Below is a small trained network, with its code and all its weights. Each question gives an input and a class and asks what happens when units are switched off, that is, made to give their printed mean instead of their output.

import numpy as np


def w(rows, s, z=0):
    codes = np.array(rows[::2]) - 128.0
    scale = np.full(codes.shape[1], s)
    scale[-1] = z or s
    return codes * scale


def f(y):
    return y / 2 * (1 + np.tanh(0.7978845608 * (y + 0.044715 * y**3)))


def log_softmax(a):
    a = a - a.max(-1, keepdims=True)
    return a - np.log(np.exp(a).sum(-1, keepdims=True))


def net(x, mask):
    res = np.array(x, float).reshape(1, 7) / 4 @ E
    y = f(res @ A[0][:, :-1].T + A[0][:, -1])
    res = res + np.where(mask, y, B[0][:, -1]) @ B[0][:, :-1]
    return log_softmax(res[-1] @ U[:, :-1].T + U[:, -1])


A, B = {}, {}
E = w([
[97,122,134,133,156,129],'x0',
[11,76,198,159,41,174],'x1',
[120,131,53,168,142,140],'x2',
[98,18,96,143,152,1],'x3',
[68,205,179,177,117,34],'x4',
[198,140,92,115,51,118],'x5',
[129,129,125,124,126,127],'x6',
],0.008)
A[0] = w([
[127,49,101,160,155,151,32],'N0',
[50,239,80,126,87,71,59],'N1',
[138,50,153,116,168,80,73],'N2',
[111,33,89,59,86,122,2],'N3',
[171,175,194,80,173,60,74],'N4',
[85,180,203,62,182,183,226],'N5',
[102,157,54,190,178,218,161],'N6',
[203,133,121,136,194,114,182],'N7',
[156,58,62,77,94,194,179],'N8',
[114,97,111,248,88,167,105],'N9',
[147,193,177,185,96,83,116],'N10',
[41,104,182,95,78,176,110],'N11',
[131,88,168,115,221,189,189],'N12',
[83,100,188,68,55,103,96],'N13',
[112,229,163,42,254,167,126],'N14',
[135,92,173,122,111,4,91],'N15',
[187,183,167,211,45,182,213],'N16',
[201,124,108,114,13,95,200],'N17',
[117,77,96,146,109,60,47],'N18',
[147,98,126,197,126,49,35],'N19',
[174,216,177,173,95,201,141],'N20',
[125,152,151,191,71,22,53],'N21',
[180,174,103,79,237,77,132],'N22',
[80,203,146,170,97,161,62],'N23',
],0.0089,0.0025)
B[0] = w([
[162,150,118,114,136,139,163],'N0',
[200,203,188,108,198,137,200],'N1',
[186,87,55,144,172,159,193],'N2',
[122,127,170,155,157,234,187],'N3',
[138,185,98,95,80,120,185],'N4',
[177,74,112,150,96,101,231],'N5',
[176,120,107,115,123,68,210],'N6',
[40,162,118,88,66,118,215],'N7',
[150,238,254,124,190,71,245],'N8',
[134,181,134,102,5,145,178],'N9',
[153,134,188,143,141,128,192],'N10',
[74,161,109,121,86,150,239],'N11',
[132,159,212,211,157,86,195],'N12',
[150,160,81,92,84,144,204],'N13',
[106,88,75,130,154,143,241],'N14',
[172,109,95,138,135,128,230],'N15',
[94,48,118,137,163,143,246],'N16',
[49,112,118,221,145,49,221],'N17',
[174,127,110,131,141,199,191],'N18',
[161,116,119,118,168,192,186],'N19',
[189,29,123,176,110,146,253],'N20',
[147,120,185,147,139,156,212],'N21',
[22,142,121,115,81,190,255],'N22',
[164,123,143,116,144,165,194],'N23',
],0.0075,0.0063)
U = w([
[222,208,255,118,224,126,79],'0',
[254,23,53,145,155,176,10],'1',
[99,99,98,216,120,86,241],'2',
[65,170,73,75,43,166,2],'3',
[74,82,169,241,175,17,179],'4',
[208,113,127,94,112,95,217],'5',
],0.0068,0.0028)

Each question gives the input, the list of numbers given to net, and the class t.
The units are the neurons (one row each of A and B). Each row of codes is followed by its name. A weight is (code - 128) times the scale printed after its matrix; where a second scale follows, it is the last column's (A, B and U).
mask holds one flag per neuron, in row order. A switched-off neuron (its flag False) gives its mean, the last column of its row in B, instead of its output. The means were averaged over made-up inputs and are rounded, as every weight is.
A unit's drop is (log p(t) with every unit on - log p(t) with that unit switched off) / (log p(t) with every unit on - log p(t) with every unit switched off).
The circuit of an input: a set's keep is (log p(t) with only the set's units on - log p(t) with every unit switched off) / (log p(t) with every unit on - log p(t) with every unit switched off). Starting from the 12 units with the biggest drops (on a tie, the unit counted first), units are removed one at a time, each time the one whose removal leaves the highest keep (on an exact tie, the one counted first), for as long as the keep stays at least 0.8.
units of the circuit, in order: the units of the circuit, biggest drop first
unit that matters most: the unit with the biggest drop
top k neurons: the k neurons with the biggest drops, biggest first
input [0,-3,-8,1,3,8,5], class 4: units of the circuit, in order : [N17]
input [5,-6,1,4,-5,1,6], class 3: units of the circuit, in order : [N22 N7]
input [-1,8,3,-8,7,5,8], class 1: units of the circuit, in order : [N20 N23]
input [0,4,-3,-1,1,-4,-1], class 3: units of the circuit, in order : [N11 N8]
input [4,0,-6,2,5,-5,8], class 5: units of the circuit, in order : [N8 N17 N4]
input [6,-6,7,-2,3,7,6], class 4: top 4 neurons : [N17 N9 N13 N11]
input [-2,-1,-4,-4,-1,-2,2], class 1: units of the circuit, in order : [N8 N20]
input [8,-5,-3,-1,3,7,-1], class 2: units of the circuit, in order : [N17 N8]
input [2,-7,-7,0,6,-6,8], class 3: units of the circuit, in order : [N22 N4]
input [1,5,8,5,-6,0,-8], class 5: units of the circuit, in order : [N9 N8]
input [-8,-2,2,-3,-5,3,-3], class 2: top 2 neurons : [N17 N1]
input [-2,8,3,-1,-3,-7,-3], class 3: top 2 neurons : [N11 N9]
input [2,8,-6,3,3,8,6], class 3: top 2 neurons : [N13 N11]
input [0,-5,0,3,7,6,1], class 0: unit that matters most : N1
input [3,-6,5,-4,-6,-3,0], class 0: top 3 neurons : [N8 N12 N17]
input [0,6,-4,6,-8,5,-3], class 0: top 2 neurons : [N8 N3]
input [6,-3,-6,-8,4,3,1], class 1: units of the circuit, in order : [N20 N8]
input [-1,-7,-6,6,2,-6,3], class 3: top 4 neurons : [N22 N7 N4 N20]
input [-7,8,-6,5,-6,-6,4], class 3: top 3 neurons : [N11 N13 N20]
input [-8,-3,5,2,-4,0,6], class 2: top 2 neurons : [N1 N17]
input [-2,-7,6,-6,-2,-2,8], class 3: units of the circuit, in order : [N22]
input [-1,6,7,-7,-7,-7,-4], class 0: top 2 neurons : [N8 N12]
